Here is a tiny trained network, its code and every weight. The questions are about switching its units off for an input and a class, where a switched-off unit gives its printed mean instead of its output.

import numpy as np


def w(rows, s, z=0):
    codes = np.array(rows[::2]) - 128.0
    scale = np.full(codes.shape[1], s)
    scale[-1] = z or s
    return codes * scale


def norm(h):
    return h / np.sqrt((h * h).mean(-1, keepdims=True) + 1e-5)


def f(y):
    return y / 2 * (1 + np.tanh(0.7978845608 * (y + 0.044715 * y**3)))


def log_softmax(a):
    a = a - a.max(-1, keepdims=True)
    return a - np.log(np.exp(a).sum(-1, keepdims=True))


def net(x, mask):
    res = np.array(x, float).reshape(1, 6) / 4 @ E
    u = 0
    for l in range(4):
        y = f(norm(res) @ A[l][:, :-1].T + A[l][:, -1])
        res = res + np.where(mask[u : u + 3], y, B[l][:, -1]) @ B[l][:, :-1]
        u += 3
    return log_softmax(norm(res)[-1] @ U[:, :-1].T + U[:, -1])


A, B = {}, {}
E = w([
[113,169,134,199,106,73,98,149,87,22],'x0',
[195,6,166,103,75,82,93,212,148,124],'x1',
[126,129,129,134,127,130,132,132,125,131],'x2',
[128,127,125,133,125,134,127,132,125,131],'x3',
[83,123,42,110,5,168,23,96,220,142],'x4',
[126,128,125,130,126,131,131,129,128,128],'x5',
],0.0022)
A[0] = w([
[126,162,170,160,221,139,194,108,67,147,55],'0.n0',
[149,73,137,68,78,127,92,160,183,175,81],'0.n1',
[252,36,213,99,189,58,196,225,94,101,6],'0.n2',
],0.0032,0.0019)
B[0] = w([
[235,74,122,65,104,54,112,223,225,111,195],'0.n0',
[144,58,51,109,195,164,235,123,45,93,167],'0.n1',
[7,213,116,203,112,189,70,4,122,186,254],'0.n2',
],0.003,0.0033)
A[1] = w([
[151,194,159,130,200,113,189,111,130,127,43],'1.n0',
[145,214,236,168,160,3,157,211,139,19,80],'1.n1',
[117,193,172,153,187,123,175,70,88,111,7],'1.n2',
],0.0021,0.002)
B[1] = w([
[163,30,108,78,24,114,59,191,154,121,126],'1.n0',
[161,108,2,122,149,221,111,71,117,74,247],'1.n1',
[161,54,70,71,26,133,52,156,180,129,120],'1.n2',
],0.003,0.0011)
A[2] = w([
[219,147,137,3,185,122,191,167,193,199,9],'2.n0',
[56,151,77,98,35,151,112,135,160,110,90],'2.n1',
[176,82,132,147,47,28,82,239,128,5,13],'2.n2',
],0.003,0.0015)
B[2] = w([
[55,155,209,234,11,89,9,145,66,76,254],'2.n0',
[130,133,233,157,200,116,156,134,72,127,195],'2.n1',
[49,155,140,65,180,215,210,33,215,253,174],'2.n2',
],0.0038,0.0015)
A[3] = w([
[103,191,54,165,136,124,105,53,185,126,254],'3.n0',
[211,27,115,12,54,131,122,214,154,157,126],'3.n1',
[115,88,152,108,134,173,134,102,79,254,118],'3.n2',
],0.0028,0.0008)
B[3] = w([
[194,22,192,98,96,62,128,230,120,161,251],'3.n0',
[232,246,94,201,236,45,101,127,60,3,142],'3.n1',
[132,143,109,35,132,141,210,171,223,123,190],'3.n2',
],0.0032,0.0026)
U = w([
[85,168,201,229,78,84,42,132,78,102,182],'0',
[83,107,137,47,141,178,190,100,190,234,188],'1',
[254,115,24,92,188,115,153,150,114,27,2],'2',
],0.0063,0.00049)

Each question gives the input, the list of numbers given to net, and the class t.
The units are the neurons (one row each of A and B). Each row of codes is followed by its name. A weight is (code - 128) times the scale printed after its matrix; where a second scale follows, it is the last column's (A, B and U).
mask holds one flag per neuron, layer by layer. A switched-off neuron (its flag False) gives its mean, the last column of its row in B, instead of its output. The means were averaged over made-up inputs and are rounded, as every weight is.
A unit's drop is (log p(t) with every unit on - log p(t) with that unit switched off) / (log p(t) with every unit on - log p(t) with every unit switched off).
The circuit of an input: a set's keep is (log p(t) with only the set's units on - log p(t) with every unit switched off) / (log p(t) with every unit on - log p(t) with every unit switched off). Starting from all 12 units, units are removed one at a time, each time the one whose removal leaves the highest keep (on an exact tie, the one counted first), for as long as the keep stays at least 0.8.
units of the circuit, in order: the units of the circuit, biggest drop first
unit that matters most: the unit with the biggest drop
k most important neurons: the k neurons with the biggest drops, biggest first
input [3,-7,-2,2,0,3], class 2: unit that matters most -> 0.n2
input [8,-1,7,5,0,2], class 2: units of the circuit, in order -> (0.n2; 2.n0)
input [-5,-7,-5,8,-8,2], class 0: 2 most important neurons -> (2.n0; 0.n0)
input [-5,3,-2,-1,7,0], class 2: units of the circuit, in order -> (0.n2; 3.n1)
input [3,1,3,-6,3,8], class 1: units of the circuit, in order -> (0.n2; 2.n2)
input [-1,6,3,-1,5,0], class 2: units of the circuit, in order -> (3.n1; 0.n1)
input [-5,-2,-7,-5,0,5], class 0: units of the circuit, in order -> (0.n2; 2.n0)
input [-2,7,7,4,-4,-7], class 1: 2 most important neurons -> (0.n2; 2.n0)
input [0,7,-4,0,-2,-4], class 1: units of the circuit, in order -> (0.n2; 2.n0; 3.n2)
input [-7,1,-4,-2,1,-3], class 2: 2 most important neurons -> (0.n1; 0.n2)
input [-5,-4,3,1,-1,-4], class 0: units of the circuit, in order -> (2.n0; 0.n2)
input [4,7,0,-7,1,0], class 1: 2 most important neurons -> (2.n2; 2.n0)
input [-3,-2,-5,-4,-5,-8], class 0: units of the circuit, in order -> (0.n0; 2.n0)
input [1,-8,-5,-6,0,5], class 2: 2 most important neurons -> (2.n0; 0.n2)
input [6,6,5,8,6,-4], class 1: units of the circuit, in order -> (2.n2)
input [-6,-1,6,3,-1,-7], class 0: 2 most important neurons -> (2.n0; 0.n2)
input [-8,-4,-7,-8,-6,-1], class 0: units of the circuit, in order -> (2.n0; 0.n0)
input [2,7,7,0,5,4], class 1: 2 most important neurons -> (2.n2; 1.n1)
input [-2,2,6,-2,3,3], class 2: 2 most important neurons -> (0.n1; 0.n2)
input [5,0,8,6,-5,-3], class 2: unit that matters most -> 1.n1
input [-2,-5,-1,-6,0,-6], class 0: 2 most important neurons -> (0.n2; 2.n0)
input [-1,8,2,-6,3,1], class 2: 2 most important neurons -> (3.n1; 0.n1)
input [1,8,5,4,3,-5], class 1: 2 most important neurons -> (2.n2; 1.n1)
